Below are the code and all the weights of a small trained network. Each question names an input and a class and asks about switching units off, where a switched-off unit gives its printed mean instead of its output.

import numpy as np


def w(rows, s, z=0):
    codes = np.array(rows[::2]) - 128.0
    scale = np.full(codes.shape[1], s)
    scale[-1] = z or s
    return codes * scale


def norm(h):
    return h / np.sqrt((h * h).mean(-1, keepdims=True) + 1e-5)


def f(y):
    return np.maximum(y, 0)


def log_softmax(a):
    a = a - a.max(-1, keepdims=True)
    return a - np.log(np.exp(a).sum(-1, keepdims=True))


def net(x, mask):
    res = np.array(x, float).reshape(1, 8) / 4 @ E
    u = 0
    for l in range(2):
        y = f(norm(res) @ A[l][:, :-1].T + A[l][:, -1])
        res = res + np.where(mask[u : u + 13], y, B[l][:, -1]) @ B[l][:, :-1]
        u += 13
    return log_softmax(norm(res)[-1] @ U[:, :-1].T + U[:, -1])


A, B = {}, {}
E = w([
[33,237,38,103,108,53,167,179,147],'x0',
[128,127,129,128,128,127,130,126,129],'x1',
[127,125,126,127,128,126,129,128,128],'x2',
[158,86,48,100,198,167,136,178,235],'x3',
[126,123,129,129,125,126,124,132,128],'x4',
[127,125,129,125,123,129,125,129,129],'x5',
[174,178,86,33,162,198,88,175,7],'x6',
[129,127,124,123,120,132,127,125,130],'x7',
],0.011)
A[0] = w([
[148,179,224,126,84,91,84,108,60,227],'0.n1',
[208,116,161,50,150,241,67,187,28,95],'0.n2',
[186,2,195,148,109,185,83,82,142,189],'0.n3',
[175,69,176,94,162,199,127,120,67,67],'0.n4',
[214,113,33,96,164,127,135,121,196,139],'0.n5',
[149,99,205,162,91,169,113,98,51,2],'0.n6',
[77,182,127,182,119,42,123,155,51,94],'0.n7',
[96,176,51,54,165,192,4,147,32,13],'0.n8',
[143,172,60,100,162,172,56,161,32,71],'0.n9',
[61,137,246,132,59,73,121,71,78,95],'0.n10',
[234,71,186,83,188,168,40,109,73,104],'0.n11',
[188,29,246,200,157,192,96,95,148,212],'0.n12',
[98,129,119,112,63,69,154,55,48,127],'0.n13',
],0.0079,0.0043)
B[0] = w([
[145,113,155,132,145,83,174,63,95,210],'0.n1',
[117,149,65,217,99,103,61,75,153,249],'0.n2',
[144,156,143,43,131,139,203,205,89,236],'0.n3',
[90,116,73,141,86,123,53,63,116,194],'0.n4',
[53,94,153,155,173,173,131,185,158,195],'0.n5',
[134,81,121,124,137,1,97,28,86,172],'0.n6',
[126,57,150,151,111,201,112,147,107,178],'0.n7',
[154,69,217,102,119,122,200,190,134,217],'0.n8',
[206,128,217,60,164,95,174,135,119,210],'0.n9',
[77,188,98,199,125,195,147,153,60,197],'0.n10',
[59,106,71,192,118,183,66,134,114,229],'0.n11',
[151,162,171,41,156,114,189,189,130,251],'0.n12',
[137,122,148,193,128,180,140,168,92,177],'0.n13',
],0.0094,0.011)
A[1] = w([
[188,98,162,83,138,97,133,172,174,74],'1.n1',
[119,130,47,174,128,119,88,91,205,125],'1.n2',
[158,140,91,176,96,41,52,6,110,98],'1.n3',
[125,184,151,137,143,161,179,102,94,24],'1.n4',
[141,127,45,167,172,184,28,108,153,2],'1.n5',
[161,119,129,117,130,137,50,75,109,117],'1.n6',
[136,154,164,125,84,65,176,98,37,92],'1.n7',
[111,144,127,214,93,149,88,104,112,54],'1.n8',
[69,201,145,193,36,107,85,99,141,58],'1.n9',
[125,85,83,140,126,100,109,97,189,83],'1.n10',
[125,107,104,86,182,114,124,161,179,133],'1.n11',
[156,120,171,103,164,172,125,136,70,89],'1.n12',
[198,157,112,35,156,108,103,142,195,67],'1.n13',
],0.014,0.0069)
B[1] = w([
[95,100,84,140,171,162,121,94,128,190],'1.n1',
[101,180,161,135,19,63,97,74,126,161],'1.n2',
[206,84,31,60,215,110,32,57,122,176],'1.n3',
[149,146,181,80,70,64,168,183,210,164],'1.n4',
[72,84,245,229,60,201,187,227,76,165],'1.n5',
[107,91,107,171,163,162,103,103,126,172],'1.n6',
[200,181,196,76,18,76,130,139,167,246],'1.n7',
[68,65,33,151,242,228,140,132,131,171],'1.n8',
[127,39,122,186,202,204,103,140,93,171],'1.n9',
[167,191,148,111,88,143,84,92,114,146],'1.n10',
[153,168,111,120,126,83,89,55,120,212],'1.n11',
[86,158,126,159,110,107,152,145,196,218],'1.n12',
[142,77,21,90,251,138,131,130,147,165],'1.n13',
],0.013,0.012)
U = w([
[182,200,240,74,38,71,240,203,114,136],'0',
[39,42,146,229,137,232,143,194,95,201],'1',
[99,121,51,51,249,132,174,169,205,165],'2',
[46,222,92,184,69,74,60,44,192,3],'3',
[218,75,105,108,124,110,19,47,47,43],'4',
],0.02,0.0083)

Each question gives the input, the list of numbers given to net, and the class t.
The units are the neurons (one row each of A and B). Each row of codes is followed by its name. A weight is (code - 128) times the scale printed after its matrix; where a second scale follows, it is the last column's (A, B and U).
mask holds one flag per neuron, layer by layer. A switched-off neuron (its flag False) gives its mean, the last column of its row in B, instead of its output. The means were averaged over made-up inputs and are rounded, as every weight is.
A unit's drop is (log p(t) with every unit on - log p(t) with that unit switched off) / (log p(t) with every unit on - log p(t) with every unit switched off).
The circuit of an input: a set's keep is (log p(t) with only the set's units on - log p(t) with every unit switched off) / (log p(t) with every unit on - log p(t) with every unit switched off). Starting from the 12 units with the biggest drops (on a tie, the unit counted first), units are removed one at a time, each time the one whose removal leaves the highest keep (on an exact tie, the one counted first), for as long as the keep stays at least 0.8.
units of the circuit, in order: the units of the circuit, biggest drop first
unit that matters most: the unit with the biggest drop
top k neurons: the k neurons with the biggest drops, biggest first
top k neurons in layer l: the k neurons of layer l with the biggest drops, biggest first
drop of u: that unit's drop, to one decimal
input [2,-5,-8,-3,-2,-3,0,2], class 1: units of the circuit, in order : [0.n7]
input [5,1,-8,-6,4,-8,-1,-4], class 1: top 2 neurons : [0.n12; 0.n3]
input [0,7,0,-5,-1,1,1,7], class 4: top 4 neurons : [0.n12; 0.n3; 0.n6; 0.n1]
input [-7,6,-2,-4,2,-3,-1,-6], class 0: top 2 neurons in layer 0 : [0.n12; 0.n3]
input [1,-4,6,-8,8,3,-1,-2], class 1: top 2 neurons : [0.n10; 0.n12]
input [1,6,-6,6,-1,4,-7,-8], class 3: top 4 neurons : [0.n9; 0.n8; 0.n3; 1.n2]
input [0,4,-4,3,-4,2,-6,-1], class 2: top 2 neurons : [0.n2; 0.n11]
input [3,0,-6,3,-7,8,-1,-2], class 3: top 3 neurons : [0.n12; 0.n3; 0.n9]
input [-1,7,6,-8,1,1,1,0], class 4: top 3 neurons : [0.n6; 0.n8; 0.n1]
input [6,8,-2,-4,-6,-1,-1,-2], class 1: top 2 neurons : [0.n12; 0.n3]
input [-5,4,4,6,5,6,6,6], class 1: top 2 neurons : [0.n2; 0.n11]
input [8,7,2,8,5,1,0,6], class 3: top 4 neurons : [0.n12; 0.n3; 1.n2; 0.n9]
input [0,-5,7,5,-2,-7,7,-2], class 1: top 2 neurons : [0.n12; 0.n2]
input [-7,8,3,5,-8,-8,0,-4], class 2: units of the circuit, in order : [0.n12]
input [0,-3,-6,1,8,4,-6,-5], class 2: top 2 neurons in layer 0 : [0.n2; 0.n1]
input [2,6,-8,-1,-7,-6,-2,-1], class 1: top 2 neurons in layer 0 : [0.n12; 0.n3]
input [7,-8,-4,7,4,-3,0,-7], class 3: top 3 neurons in layer 0 : [0.n12; 0.n3; 0.n9]
input [-1,-5,2,5,-4,2,5,5], class 1: top 2 neurons : [1.n5; 0.n2]
input [-8,8,7,1,7,0,2,7], class 1: top 2 neurons : [0.n11; 0.n3]
input [-3,2,-1,4,1,-3,5,1], class 1: unit that matters most : 0.n2
input [2,-3,1,8,-3,-4,-1,1], class 3: top 3 neurons : [0.n12; 0.n3; 0.n9]
input [-4,1,-3,-1,4,0,-1,5], class 0: top 2 neurons in layer 0 : [0.n3; 0.n12]
input [-5,3,8,1,6,-4,-5,-4], class 2: top 2 neurons in layer 1 : [1.n13; 1.n1]
input [-5,-5,-8,8,3,6,5,-2], class 1: top 2 neurons in layer 0 : [0.n11; 0.n2]
input [-7,6,5,-1,3,3,-1,-5], class 0: drop of 0.n3 : 3.2
